Below is a small trained network, with its code and all its weights. Each question gives an input and a class and asks what happens when units are switched off, that is, made to give their printed mean instead of their output.

import numpy as np


def w(rows, s, z=0):
    codes = np.array(rows[::2]) - 128.0
    scale = np.full(codes.shape[1], s)
    scale[-1] = z or s
    return codes * scale


def f(y):
    return np.maximum(y, 0)


def log_softmax(a):
    a = a - a.max(-1, keepdims=True)
    return a - np.log(np.exp(a).sum(-1, keepdims=True))


def net(x, mask):
    res = np.array(x, float).reshape(1, 7) / 4 @ E
    y = f(res @ A[0][:, :-1].T + A[0][:, -1])
    res = res + np.where(mask, y, B[0][:, -1]) @ B[0][:, :-1]
    return log_softmax(res[-1] @ U[:, :-1].T + U[:, -1])


A, B = {}, {}
E = w([
[77,101,42,105,197,183],'x0',
[137,145,75,179,173,17],'x1',
[131,127,128,130,127,129],'x2',
[201,6,167,58,173,89],'x3',
[127,128,127,128,128,126],'x4',
[254,149,56,137,98,145],'x5',
[87,8,91,179,28,127],'x6',
],0.0087)
A[0] = w([
[169,129,59,132,139,151,196],'neuron 0',
[91,163,103,154,82,125,37],'neuron 1',
[70,121,137,132,165,145,143],'neuron 2',
[192,146,115,107,122,166,129],'neuron 3',
[169,148,105,147,126,95,171],'neuron 4',
[128,159,182,119,71,92,21],'neuron 5',
[129,182,153,101,178,85,39],'neuron 6',
[153,172,197,173,88,78,157],'neuron 7',
[84,73,106,181,69,177,88],'neuron 8',
[113,81,99,168,108,96,47],'neuron 9',
[145,197,152,97,159,166,67],'neuron 10',
[118,159,100,253,176,64,96],'neuron 11',
[155,97,139,81,138,111,9],'neuron 12',
[113,80,127,197,68,125,20],'neuron 13',
[88,141,179,135,162,119,210],'neuron 14',
[116,132,42,130,249,156,118],'neuron 15',
[86,129,171,115,136,129,52],'neuron 16',
[164,83,146,102,147,50,73],'neuron 17',
[105,188,132,160,95,111,41],'neuron 18',
[131,153,178,72,80,251,70],'neuron 19',
[153,175,169,134,187,140,2],'neuron 20',
[64,100,183,145,112,116,165],'neuron 21',
[199,133,96,155,80,198,200],'neuron 22',
[83,124,67,59,132,186,118],'neuron 23',
[168,72,147,93,189,71,147],'neuron 24',
[146,160,145,85,163,137,38],'neuron 25',
[113,193,132,181,114,127,79],'neuron 26',
[183,155,215,97,54,64,29],'neuron 27',
[164,148,178,90,60,180,117],'neuron 28',
[125,56,111,142,73,124,22],'neuron 29',
[80,117,168,136,166,124,87],'neuron 30',
[83,198,79,124,65,149,53],'neuron 31',
[104,186,114,176,125,188,68],'neuron 32',
],0.012,0.0075)
B[0] = w([
[102,109,170,166,147,88,227],'neuron 0',
[143,109,170,138,147,188,168],'neuron 1',
[130,103,142,193,133,95,183],'neuron 2',
[122,109,166,178,148,103,198],'neuron 3',
[101,125,146,163,106,87,209],'neuron 4',
[88,77,112,92,217,137,158],'neuron 5',
[188,194,94,128,114,150,192],'neuron 6',
[73,48,58,62,171,77,232],'neuron 7',
[157,174,86,99,161,126,226],'neuron 8',
[181,219,69,105,136,159,171],'neuron 9',
[197,143,114,132,162,140,200],'neuron 10',
[114,151,148,99,28,132,240],'neuron 11',
[129,98,179,121,143,214,149],'neuron 12',
[202,180,104,85,188,143,191],'neuron 13',
[154,120,145,178,123,72,213],'neuron 14',
[95,100,97,76,135,99,240],'neuron 15',
[162,108,123,168,156,129,147],'neuron 16',
[107,146,168,112,102,178,193],'neuron 17',
[116,112,139,133,124,182,176],'neuron 18',
[117,184,85,95,1,87,211],'neuron 19',
[183,161,77,86,173,151,173],'neuron 20',
[144,145,147,186,133,95,206],'neuron 21',
[142,105,151,203,152,85,254],'neuron 22',
[79,101,108,112,146,111,196],'neuron 23',
[110,124,157,144,45,198,231],'neuron 24',
[154,173,100,138,164,156,166],'neuron 25',
[130,108,177,120,93,203,195],'neuron 26',
[81,103,81,107,193,132,203],'neuron 27',
[105,113,127,112,102,104,201],'neuron 28',
[160,184,103,127,172,171,189],'neuron 29',
[168,125,150,173,146,115,161],'neuron 30',
[137,78,156,139,136,179,196],'neuron 31',
[123,85,160,115,149,174,191],'neuron 32',
],0.0092,0.0099)
U = w([
[220,189,50,97,207,167,84],'0',
[106,45,178,123,131,254,56],'1',
[104,104,113,125,141,86,254],'2',
[33,39,44,79,210,83,81],'3',
[96,160,100,101,28,71,137],'4',
[143,84,158,231,186,49,49],'5',
[115,107,119,129,147,104,215],'6',
],0.0094,0.013)

Each question gives the input, the list of numbers given to net, and the class t.
The units are the neurons (one row each of A and B). Each row of codes is followed by its name. A weight is (code - 128) times the scale printed after its matrix; where a second scale follows, it is the last column's (A, B and U).
mask holds one flag per neuron, in row order. A switched-off neuron (its flag False) gives its mean, the last column of its row in B, instead of its output. The means were averaged over made-up inputs and are rounded, as every weight is.
A unit's drop is (log p(t) with every unit on - log p(t) with that unit switched off) / (log p(t) with every unit on - log p(t) with every unit switched off).
The circuit of an input: a set's keep is (log p(t) with only the set's units on - log p(t) with every unit switched off) / (log p(t) with every unit on - log p(t) with every unit switched off). Starting from the 12 units with the biggest drops (on a tie, the unit counted first), units are removed one at a time, each time the one whose removal leaves the highest keep (on an exact tie, the one counted first), for as long as the keep stays at least 0.8.
circuit, biggest first: the units of the circuit, biggest drop first
k most important neurons: the k neurons with the biggest drops, biggest first
input [4,-6,-1,3,2,8,-2], class 5: circuit, biggest first -> [neuron 22; neuron 3]
input [-2,-6,-4,-2,1,5,0], class 4: circuit, biggest first -> [neuron 19]
input [-7,7,6,-8,-4,8,-6], class 1: circuit, biggest first -> [neuron 26; neuron 18; neuron 31]
input [-5,5,6,-2,-7,6,8], class 0: 2 most important neurons -> [neuron 13; neuron 9]
input [-4,4,0,-8,6,-4,8], class 0: circuit, biggest first -> [neuron 13; neuron 8]
input [0,5,2,-6,0,7,1], class 5: 2 most important neurons -> [neuron 22; neuron 0]
input [-3,-5,7,3,-7,-8,-1], class 5: circuit, biggest first -> [neuron 21; neuron 14]
input [-5,7,-7,-2,-5,2,-6], class 4: 2 most important neurons -> [neuron 11; neuron 4]
input [8,-5,-6,2,8,8,-4], class 2: 3 most important neurons -> [neuron 7; neuron 19; neuron 27]
input [-6,-1,-2,-8,0,-7,-8], class 0: 4 most important neurons -> [neuron 6; neuron 20; neuron 10; neuron 24]
input [6,-1,-2,6,-4,-5,-4], class 1: 2 most important neurons -> [neuron 24; neuron 7]
input [1,6,2,-1,5,7,3], class 5: circuit, biggest first -> [neuron 22; neuron 0]
input [-5,4,-1,-1,-6,-8,5], class 5: 2 most important neurons -> [neuron 21; neuron 14]
input [6,-5,-4,-7,-1,3,-5], class 1: circuit, biggest first -> [neuron 32]
input [4,-6,-4,2,-4,-1,2], class 4: 3 most important neurons -> [neuron 19; neuron 7; neuron 27]
input [2,1,-2,-7,3,7,2], class 1: circuit, biggest first -> [neuron 31; neuron 32]
input [-6,-4,-4,-2,-4,7,0], class 5: 3 most important neurons -> [neuron 22; neuron 3; neuron 15]
input [6,-2,5,3,-1,3,1], class 3: 3 most important neurons -> [neuron 23; neuron 15; neuron 11]
input [2,6,-4,-4,-3,-8,1], class 5: circuit, biggest first -> [neuron 2; neuron 14]
input [5,6,6,6,-3,-3,7], class 0: most important neuron -> [neuron 9]
input [-3,5,5,6,0,-1,-1], class 1: circuit, biggest first -> [neuron 24; neuron 17]
